Here is a tiny trained network, its code and every weight. The questions are about switching its units off for an input and a target symbol, where a switched-off unit gives its printed mean instead of its output.

import numpy as np


def w(rows, s, z=0):
    codes = np.array(rows[::2]) - 128.0
    scale = np.full(codes.shape[1], s)
    scale[-1] = z or s
    return codes * scale


def f(y):
    return y / 2 * (1 + np.tanh(0.7978845608 * (y + 0.044715 * y**3)))


def softmax(a):
    e = np.exp(a - a.max(-1, keepdims=True))
    return e / e.sum(-1, keepdims=True)


def log_softmax(a):
    a = a - a.max(-1, keepdims=True)
    return a - np.log(np.exp(a).sum(-1, keepdims=True))


def net(x, mask):
    ids = ['γεθπστω'.index(c) for c in x.split()]
    T = len(ids)
    res = E[ids] + P[:T]
    r = res
    for j in range(3):
        rows = slice(3 * j, 3 * j + 3)
        q, k, v = (r @ M[0][rows].T for M in (Q, K, V))
        z = softmax(np.where(np.tri(T) > 0, q @ k.T / 3**0.5, -1e9)) @ v
        o = O[0][rows]
        res = res + np.where(mask[j], z, o[:, -1]) @ o[:, :-1]
    y = f(res @ A[0][:, :-1].T + A[0][:, -1])
    res = res + np.where(mask[3:7], y, B[0][:, -1]) @ B[0][:, :-1]
    return log_softmax(res[-1] @ U[:, :-1].T + U[:, -1])


Q, K, V, O, A, B = {}, {}, {}, {}, {}, {}
E = w([
[111,130,108,142,154],'γ',
[123,158,152,163,88],'ε',
[4,35,147,112,205],'θ',
[114,82,116,134,93],'π',
[66,173,168,144,156],'σ',
[73,169,161,152,225],'τ',
[162,146,115,162,182],'ω',
],0.019)
P = w([
[119,107,78,128,143],'0',
[97,47,198,168,147],'1',
[80,209,116,153,165],'2',
[181,174,109,74,165],'3',
[99,47,160,216,125],'4',
[46,208,109,168,150],'5',
[172,114,100,37,130],'6',
[151,48,182,205,120],'7',
[24,163,67,168,123],'8',
[185,211,134,79,159],'9',
[158,38,238,200,115],'10',
[9,216,151,189,133],'11',
[171,140,97,28,172],'12',
],0.012)
Q[0] = w([
[49,83,183,210,172],'h1',
[138,129,96,212,254],'h1',
[203,67,170,110,125],'h1',
[110,179,34,159,124],'h2',
[113,125,140,157,134],'h2',
[115,139,104,100,148],'h2',
[162,162,82,94,143],'h3',
[206,101,131,194,157],'h3',
[207,117,131,110,198],'h3',
],0.011)
K[0] = w([
[183,114,128,129,77],'h1',
[217,122,78,177,131],'h1',
[171,90,124,115,237],'h1',
[154,34,115,202,96],'h2',
[141,113,162,146,125],'h2',
[53,160,113,103,183],'h2',
[160,132,246,171,103],'h3',
[86,33,125,184,138],'h3',
[124,129,160,183,207],'h3',
],0.012)
V[0] = w([
[116,111,203,137,138],'h1',
[209,164,201,121,149],'h1',
[185,66,24,128,190],'h1',
[127,149,116,103,6],'h2',
[98,56,159,137,123],'h2',
[119,176,62,84,143],'h2',
[96,192,132,131,207],'h3',
[90,161,161,86,80],'h3',
[85,136,93,100,92],'h3',
],0.011)
O[0] = w([
[64,84,145,85,138,151],'h1',
[160,170,187,104,44,99],'h1',
[243,46,133,160,20,119],'h1',
[78,106,27,186,98,1],'h2',
[72,49,128,104,33,172],'h2',
[238,155,32,181,204,100],'h2',
[111,167,133,152,255,233],'h3',
[82,76,23,150,101,107],'h3',
[142,105,63,163,202,121],'h3',
],0.0083,0.0098)
A[0] = w([
[177,108,5,189,149,2],'n1',
[76,185,77,112,56,194],'n2',
[171,61,203,156,173,67],'n3',
[130,217,137,130,108,107],'n4',
],0.011,0.0045)
B[0] = w([
[194,1,79,232,128,133],'n1',
[169,148,29,169,113,153],'n2',
[181,175,175,138,23,246],'n3',
[170,90,25,61,188,160],'n4',
],0.0079,0.012)
U = w([
[155,69,128,95,159,116],'γ',
[91,156,158,214,93,254],'ε',
[244,150,96,2,129,106],'θ',
[110,218,82,105,130,183],'π',
[66,99,252,128,93,66],'σ',
[168,134,168,240,173,40],'τ',
[192,162,163,93,181,66],'ω',
],0.008,0.0071)

Each question gives the input, a string of symbols that net reads in full, and the target symbol t.
The units are the heads (3 rows each of Q, K, V and O) and the neurons (one row each of A and B). Each row of codes is followed by its name. A weight is (code - 128) times the scale printed after its matrix; where a second scale follows, it is the last column's (O, A, B and U).
mask holds one flag per unit, heads first, then neurons. A switched-off unit (its flag False) gives its mean, the last column of its rows in O or B, instead of its output. The means were averaged over made-up inputs and are rounded, as every weight is.
A unit's drop is (log p(t) with every unit on - log p(t) with that unit switched off) / (log p(t) with every unit on - log p(t) with every unit switched off).
The circuit of an input: a set's keep is (log p(t) with only the set's units on - log p(t) with every unit switched off) / (log p(t) with every unit on - log p(t) with every unit switched off). Starting from all 7 units, units are removed one at a time, each time the one whose removal leaves the highest keep (on an exact tie, the one counted first), for as long as the keep stays at least 0.8.
circuit, biggest first: the units of the circuit, biggest drop first
k most important neurons: the k neurons with the biggest drops, biggest first
which heads matter: for each layer, one digit per head in row order, 1 if its drop is at least 0.15 and else 0, layers parted by /
drop when u is switched off: that unit's drop, to one decimal
input ω ω θ τ γ γ, target σ: circuit, biggest first => (h2; n2)
input σ ω ω, target θ: which heads matter => 101
input ω γ γ ω τ γ θ, target θ: circuit, biggest first => (h2; h1)
input σ γ σ σ π σ γ, target π: circuit, biggest first => (h1; h3)
input τ τ ε σ τ γ τ θ γ ε τ, target ω: circuit, biggest first => (h1; h2; n4)
input π π γ π θ ε γ θ γ, target σ: circuit, biggest first => (h2)
input τ ω γ ω σ τ ω σ τ τ ε ω, target π: circuit, biggest first => (h1; n4)
input σ γ σ ω θ π ω γ θ τ σ, target τ: which heads matter => 011
input γ τ ω, target θ: circuit, biggest first => (n4; h1; h2)
input τ σ σ π, target π: circuit, biggest first => (h1; h3)
input σ τ ω σ τ π σ γ π σ ε γ, target π: circuit, biggest first => (h1; n4)
input τ γ τ ω τ τ ε ω τ σ, target θ: circuit, biggest first => (n4; h2)
input τ π ε ω τ σ π γ ε γ ε τ, target π: 3 most important neurons => (n4; n2; n3)
input ε τ π π τ ε θ ε θ σ π, target τ: circuit, biggest first => (h2)
input θ γ ω ε ε ε σ π τ τ ε σ, target π: 2 most important neurons => (n2; n4)
input σ γ σ ω τ θ ε ω σ ω ε σ, target π: 2 most important neurons => (n4; n2)
input τ θ σ, target σ: drop when h2 is switched off => 4.0
input π τ γ τ π σ γ θ τ, target σ: drop when h2 is switched off => 0.9
input ε π θ π, target γ: drop when n4 is switched off => -0.1
input σ τ π γ θ τ θ, target ω: circuit, biggest first => (h2)
